Below are the code and all the weights of a small trained network. Each question names an input and a class and asks about switching units off, where a switched-off unit gives its printed mean instead of its output.

import numpy as np


def w(rows, s, z=0):
    codes = np.array(rows[::2]) - 128.0
    scale = np.full(codes.shape[1], s)
    scale[-1] = z or s
    return codes * scale


def norm(h):
    return h / np.sqrt((h * h).mean(-1, keepdims=True) + 1e-5)


def f(y):
    return np.maximum(y, 0)


def log_softmax(a):
    a = a - a.max(-1, keepdims=True)
    return a - np.log(np.exp(a).sum(-1, keepdims=True))


def net(x, mask):
    res = np.array(x, float).reshape(1, 8) / 4 @ E
    u = 0
    for l in range(4):
        y = f(norm(res) @ A[l][:, :-1].T + A[l][:, -1])
        res = res + np.where(mask[u : u + 5], y, B[l][:, -1]) @ B[l][:, :-1]
        u += 5
    return log_softmax(norm(res)[-1] @ U[:, :-1].T + U[:, -1])


A, B = {}, {}
E = w([
[128,128,130,129,132,132,127,123],'x0',
[202,235,178,194,124,64,65,193],'x1',
[188,121,63,174,129,185,169,155],'x2',
[128,159,43,176,197,25,145,16],'x3',
[251,98,142,72,33,117,121,46],'x4',
[149,185,179,87,171,121,233,125],'x5',
[115,15,218,251,94,70,209,138],'x6',
[188,31,132,92,238,104,93,182],'x7',
],0.0029)
A[0] = w([
[102,75,59,185,70,133,13,132,33],'L0N0',
[197,129,2,213,91,192,177,178,71],'L0N1',
[43,128,185,82,88,51,55,101,43],'L0N2',
[62,208,122,169,24,162,158,84,3],'L0N3',
[104,124,187,90,68,181,111,200,20],'L0N4',
],0.0074,0.0034)
B[0] = w([
[174,190,127,98,159,111,254,171,227],'L0N0',
[61,131,248,87,151,125,83,43,252],'L0N1',
[95,138,214,107,161,169,121,44,203],'L0N2',
[184,37,98,79,216,63,86,214,227],'L0N3',
[178,114,98,188,110,245,149,145,228],'L0N4',
],0.0082,0.0033)
A[1] = w([
[74,70,52,124,98,167,168,68,3],'L1N0',
[112,140,61,201,98,64,131,78,67],'L1N1',
[229,107,135,78,2,106,122,61,61],'L1N2',
[138,199,155,70,91,93,245,158,50],'L1N3',
[195,224,164,238,115,106,47,143,42],'L1N4',
],0.0078,0.0012)
B[1] = w([
[90,115,145,52,33,57,128,157,184],'L1N0',
[191,129,135,238,91,168,105,102,156],'L1N1',
[2,164,126,186,216,127,110,214,252],'L1N2',
[171,135,84,127,174,149,235,125,218],'L1N3',
[39,28,96,5,70,116,181,102,250],'L1N4',
],0.0062,0.0035)
A[2] = w([
[162,4,120,130,221,117,86,157,233],'L2N0',
[134,214,35,58,125,173,61,103,62],'L2N1',
[38,151,77,192,151,143,129,143,59],'L2N2',
[114,145,35,170,153,24,117,1,135],'L2N3',
[81,126,110,74,28,77,134,161,2],'L2N4',
],0.0087,0.00093)
B[2] = w([
[193,181,105,110,121,68,84,116,254],'L2N0',
[174,125,182,205,88,54,144,106,200],'L2N1',
[65,138,102,129,112,135,111,152,167],'L2N2',
[171,111,163,122,99,254,119,210,210],'L2N3',
[96,150,92,67,68,104,142,142,178],'L2N4',
],0.0087,0.0061)
A[3] = w([
[95,162,233,116,171,136,108,80,39],'L3N0',
[151,182,174,89,130,136,176,112,124],'L3N1',
[36,201,87,182,154,118,102,180,1],'L3N2',
[138,202,108,130,169,122,210,139,104],'L3N3',
[120,107,170,254,34,38,164,112,128],'L3N4',
],0.0094,0.0011)
B[3] = w([
[132,95,147,97,142,158,110,53,235],'L3N0',
[108,133,105,141,136,121,158,120,253],'L3N1',
[83,87,105,180,150,111,56,146,182],'L3N2',
[137,75,100,167,137,111,147,131,225],'L3N3',
[118,249,112,186,98,109,130,82,184],'L3N4',
],0.012,0.0051)
U = w([
[219,140,122,94,173,59,67,163,214],'0',
[114,106,186,101,153,174,117,29,219],'1',
[171,142,150,172,74,255,125,193,116],'2',
[133,90,83,182,167,109,223,128,62],'3',
[121,206,129,198,88,78,127,92,210],'4',
[71,120,99,44,76,88,145,151,4],'5',
[70,95,110,180,165,124,51,155,50],'6',
],0.0099,0.0015)

Each question gives the input, the list of numbers given to net, and the class t.
The units are the neurons (one row each of A and B). Each row of codes is followed by its name. A weight is (code - 128) times the scale printed after its matrix; where a second scale follows, it is the last column's (A, B and U).
mask holds one flag per neuron, layer by layer. A switched-off neuron (its flag False) gives its mean, the last column of its row in B, instead of its output. The means were averaged over made-up inputs and are rounded, as every weight is.
A unit's drop is (log p(t) with every unit on - log p(t) with that unit switched off) / (log p(t) with every unit on - log p(t) with every unit switched off).
The circuit of an input: a set's keep is (log p(t) with only the set's units on - log p(t) with every unit switched off) / (log p(t) with every unit on - log p(t) with every unit switched off). Starting from the 12 units with the biggest drops (on a tie, the unit counted first), units are removed one at a time, each time the one whose removal leaves the highest keep (on an exact tie, the one counted first), for as long as the keep stays at least 0.8.
circuit, biggest first: the units of the circuit, biggest drop first
most important unit: the unit with the biggest drop
top k neurons: the k neurons with the biggest drops, biggest first
top k neurons in layer l: the k neurons of layer l with the biggest drops, biggest first
input [8,5,-7,-7,-1,-4,6,6], class 1: most important unit	L0N2
input [5,-4,-6,2,-1,-8,4,5], class 3: top 3 neurons in layer 0	[L0N0 L0N1 L0N3]
input [1,5,-2,-6,-8,4,-8,2], class 4: top 2 neurons	[L2N1 L1N2]
input [5,5,-4,-8,-6,6,4,6], class 2: top 3 neurons in layer 0	[L0N4 L0N3 L0N0]
input [5,5,0,7,1,-8,-5,-5], class 3: circuit, biggest first	[L0N0 L3N3]
input [-3,1,-5,8,-7,-8,5,7], class 2: circuit, biggest first	[L2N3 L0N3 L1N2]
input [-4,-1,-3,-8,-2,1,4,5], class 2: top 3 neurons	[L0N4 L0N3 L2N1]
input [-4,4,-1,-5,-7,3,2,-4], class 6: top 2 neurons	[L2N3 L3N2]
input [4,-2,2,-4,-1,2,5,3], class 4: top 4 neurons	[L2N3 L0N3 L0N0 L3N4]
input [8,-4,0,-2,4,-8,-8,-1], class 3: top 3 neurons	[L0N0 L1N3 L3N3]
input [2,-7,2,-2,-6,-6,6,-8], class 0: circuit, biggest first	[L0N3 L2N0]
input [3,5,-4,4,6,-5,5,-8], class 0: top 2 neurons	[L0N3 L2N1]
input [4,7,-4,-2,2,6,5,-3], class 5: top 2 neurons	[L1N4 L0N0]
input [5,6,-3,1,0,0,5,-2], class 5: circuit, biggest first	[L1N4]
input [0,-6,-2,2,8,0,-5,1], class 6: top 3 neurons	[L1N2 L3N2 L1N4]
input [0,-7,-3,5,7,-2,4,-8], class 0: top 3 neurons	[L0N3 L2N0 L1N4]
input [6,1,-6,-6,-4,-7,8,-7], class 4: top 3 neurons	[L2N3 L0N1 L3N4]
input [-2,-3,-3,-8,-5,-3,6,-4], class 2: top 2 neurons	[L0N4 L2N1]
input [-5,0,3,0,5,2,3,-1], class 6: circuit, biggest first	[L1N2 L3N2]
input [8,5,5,-4,-4,-3,6,8], class 0: circuit, biggest first	[L2N0]
input [3,-1,5,-5,-7,8,-5,4], class 3: top 2 neurons	[L1N2 L0N3]
input [4,1,8,5,-3,7,-8,3], class 1: top 2 neurons in layer 1	[L1N0 L1N1]
input [0,2,8,3,5,6,-3,6], class 1: circuit, biggest first	[L0N1 L3N0]
